Here is a tiny trained network, its code and every weight. The questions are about switching its units off for an input and a target symbol, where a switched-off unit gives its printed mean instead of its output.

import numpy as np


def w(rows, s, z=0):
    codes = np.array(rows[::2]) - 128.0
    scale = np.full(codes.shape[1], s)
    scale[-1] = z or s
    return codes * scale


def f(y):
    return y / 2 * (1 + np.tanh(0.7978845608 * (y + 0.044715 * y**3)))


def softmax(a):
    e = np.exp(a - a.max(-1, keepdims=True))
    return e / e.sum(-1, keepdims=True)


def log_softmax(a):
    a = a - a.max(-1, keepdims=True)
    return a - np.log(np.exp(a).sum(-1, keepdims=True))


def net(x, mask):
    ids = ['αζηξπστψω'.index(c) for c in x.split()]
    T = len(ids)
    res = E[ids] + P[:T]
    u = 0
    for l in range(2):
        r = res
        for j in range(3):
            rows = slice(3 * j, 3 * j + 3)
            q, k, v = (r @ M[l][rows].T for M in (Q, K, V))
            z = softmax(np.where(np.tri(T) > 0, q @ k.T / 3**0.5, -1e9)) @ v
            o = O[l][rows]
            res = res + np.where(mask[u + j], z, o[:, -1]) @ o[:, :-1]
        u += 3
        y = f(res @ A[l][:, :-1].T + A[l][:, -1])
        res = res + np.where(mask[u : u + 4], y, B[l][:, -1]) @ B[l][:, :-1]
        u += 4
    return log_softmax(res[-1] @ U[:, :-1].T + U[:, -1])


Q, K, V, O, A, B = {}, {}, {}, {}, {}, {}
E = w([
[123,164,87],'α',
[127,175,95],'ζ',
[145,153,244],'η',
[251,167,130],'ξ',
[164,71,136],'π',
[209,102,52],'σ',
[126,177,97],'τ',
[124,201,128],'ψ',
[81,103,169],'ω',
],0.016)
P = w([
[30,74,92],'0',
[48,37,125],'1',
[46,82,96],'2',
[36,112,113],'3',
[30,117,87],'4',
[16,135,92],'5',
[17,153,90],'6',
[10,160,84],'7',
[24,131,69],'8',
[2,164,76],'9',
],0.0038)
Q[0] = w([
[132,97,42],'0.h0',
[73,194,113],'0.h0',
[132,89,45],'0.h0',
[110,202,123],'0.h1',
[184,250,181],'0.h1',
[199,52,171],'0.h1',
[105,151,105],'0.h2',
[118,124,72],'0.h2',
[104,158,148],'0.h2',
],0.02)
K[0] = w([
[201,83,180],'0.h0',
[67,28,156],'0.h0',
[189,82,172],'0.h0',
[102,168,202],'0.h1',
[249,167,216],'0.h1',
[236,84,56],'0.h1',
[99,109,67],'0.h2',
[114,178,79],'0.h2',
[110,88,114],'0.h2',
],0.015)
V[0] = w([
[182,73,94],'0.h0',
[135,121,130],'0.h0',
[81,180,142],'0.h0',
[172,126,204],'0.h1',
[177,152,222],'0.h1',
[59,56,2],'0.h1',
[32,115,69],'0.h2',
[149,176,142],'0.h2',
[121,147,141],'0.h2',
],0.0027)
O[0] = w([
[109,120,185,200],'0.h0',
[124,130,127,136],'0.h0',
[195,156,36,72],'0.h0',
[209,158,85,180],'0.h1',
[209,184,113,198],'0.h1',
[3,29,107,5],'0.h1',
[213,101,194,2],'0.h2',
[76,137,130,184],'0.h2',
[114,114,124,121],'0.h2',
],0.0023,0.00077)
A[0] = w([
[160,52,53,32],'0.n0',
[181,37,254,1],'0.n1',
[77,160,162,125],'0.n2',
[81,159,168,153],'0.n3',
],0.0076,0.0064)
B[0] = w([
[143,250,56,15],'0.n0',
[130,211,74,2],'0.n1',
[106,87,129,134],'0.n2',
[107,81,122,228],'0.n3',
],0.014,0.00081)
Q[1] = w([
[251,98,147],'1.h0',
[60,207,137],'1.h0',
[120,63,200],'1.h0',
[130,134,96],'1.h1',
[165,109,166],'1.h1',
[162,137,87],'1.h1',
[123,82,38],'1.h2',
[117,96,105],'1.h2',
[143,97,11],'1.h2',
],0.023)
K[1] = w([
[252,113,137],'1.h0',
[51,195,136],'1.h0',
[156,113,211],'1.h0',
[132,157,91],'1.h1',
[136,39,131],'1.h1',
[135,141,67],'1.h1',
[90,180,138],'1.h2',
[81,146,126],'1.h2',
[77,225,160],'1.h2',
],0.026)
V[1] = w([
[170,91,5],'1.h0',
[191,47,189],'1.h0',
[108,142,184],'1.h0',
[79,162,119],'1.h1',
[84,159,108],'1.h1',
[206,73,148],'1.h1',
[137,144,132],'1.h2',
[98,160,147],'1.h2',
[136,102,113],'1.h2',
],0.012)
O[1] = w([
[133,159,249,178],'1.h0',
[85,215,115,252],'1.h0',
[127,112,76,105],'1.h0',
[140,87,101,82],'1.h1',
[148,76,110,90],'1.h1',
[108,194,167,201],'1.h1',
[132,141,141,137],'1.h2',
[127,109,74,78],'1.h2',
[124,127,139,145],'1.h2',
],0.015,0.0037)
A[1] = w([
[189,134,178,19],'1.n0',
[195,123,31,210],'1.n1',
[89,1,189,59],'1.n2',
[216,235,107,3],'1.n3',
],0.0095,0.0048)
B[1] = w([
[166,168,37,181],'1.n0',
[171,195,110,160],'1.n1',
[119,21,212,145],'1.n2',
[149,9,59,254],'1.n3',
],0.014,0.0097)
U = w([
[131,128,132,125],'α',
[133,128,124,107],'ζ',
[130,228,65,130],'η',
[216,82,34,75],'ξ',
[85,216,175,247],'π',
[233,202,169,112],'σ',
[126,115,151,146],'τ',
[127,156,127,144],'ψ',
[2,97,41,122],'ω',
],0.0094,0.012)

Each question gives the input, a string of symbols that net reads in full, and the target symbol t.
The units are the heads (3 rows each of Q, K, V and O) and the neurons (one row each of A and B). Each row of codes is followed by its name. A weight is (code - 128) times the scale printed after its matrix; where a second scale follows, it is the last column's (O, A, B and U).
mask holds one flag per unit, layer by layer, with each layer's heads first. A switched-off unit (its flag False) gives its mean, the last column of its rows in O or B, instead of its output. The means were averaged over made-up inputs and are rounded, as every weight is.
A unit's drop is (log p(t) with every unit on - log p(t) with that unit switched off) / (log p(t) with every unit on - log p(t) with every unit switched off).
The circuit of an input: a set's keep is (log p(t) with only the set's units on - log p(t) with every unit switched off) / (log p(t) with every unit on - log p(t) with every unit switched off). Starting from the 12 units with the biggest drops (on a tie, the unit counted first), units are removed one at a time, each time the one whose removal leaves the highest keep (on an exact tie, the one counted first), for as long as the keep stays at least 0.8.
units of the circuit, in order: the units of the circuit, biggest drop first
most important unit: the unit with the biggest drop
top k neurons: the k neurons with the biggest drops, biggest first
top k neurons in layer l: the k neurons of layer l with the biggest drops, biggest first
heads that matter: for each layer, one digit per head in row order, 1 if its drop is at least 0.15 and else 0, layers parted by /
drop of u: that unit's drop, to one decimal
input ξ ξ ω ψ ξ ξ ψ ξ ξ η, target η: top 2 neurons -> 1.n3; 1.n1
input ω ω ω η ζ, target η: heads that matter -> 000 / 111
input ω ζ ψ, target η: units of the circuit, in order -> 1.n3; 1.h0; 1.n1; 1.n2
input ω ω α, target η: units of the circuit, in order -> 1.n3; 1.n1; 1.h0; 0.n0
input α ω ξ η, target η: heads that matter -> 000 / 100
input π α σ α, target τ: heads that matter -> 010 / 110
input ξ ξ η ξ ω α ζ ψ ξ σ, target σ: units of the circuit, in order -> 1.h0; 0.n0
input ψ ψ ψ, target ξ: units of the circuit, in order -> 1.h0
input ω π α, target η: heads that matter -> 010 / 110
input ξ ξ ξ σ ξ ξ τ, target π: heads that matter -> 000 / 010
input ω α ω ξ σ ζ ξ σ ζ, target π: top 2 neurons -> 1.n3; 1.n0
input ω η α α ξ ω ξ π α, target π: top 3 neurons -> 1.n3; 1.n0; 0.n3
input ω ω ω ζ, target η: units of the circuit, in order -> 1.n3; 1.h0; 1.n1; 0.n0
input ω π π, target π: most important unit -> 1.n3
input ξ ζ τ, target π: top 2 neurons -> 1.n3; 0.n0
input ψ ω τ, target ξ: top 2 neurons -> 1.n1; 0.n1
input ξ ξ ξ α ζ, target π: drop of 1.h1 -> 0.3
input ξ ξ α ξ α ζ ξ α σ, target σ: drop of 1.h1 -> 0.0
input ω ζ η ξ σ α, target π: drop of 1.h0 -> -0.1
input ω ξ ξ ξ π ω ξ π, target π: top neuron in layer 1 -> 1.n3
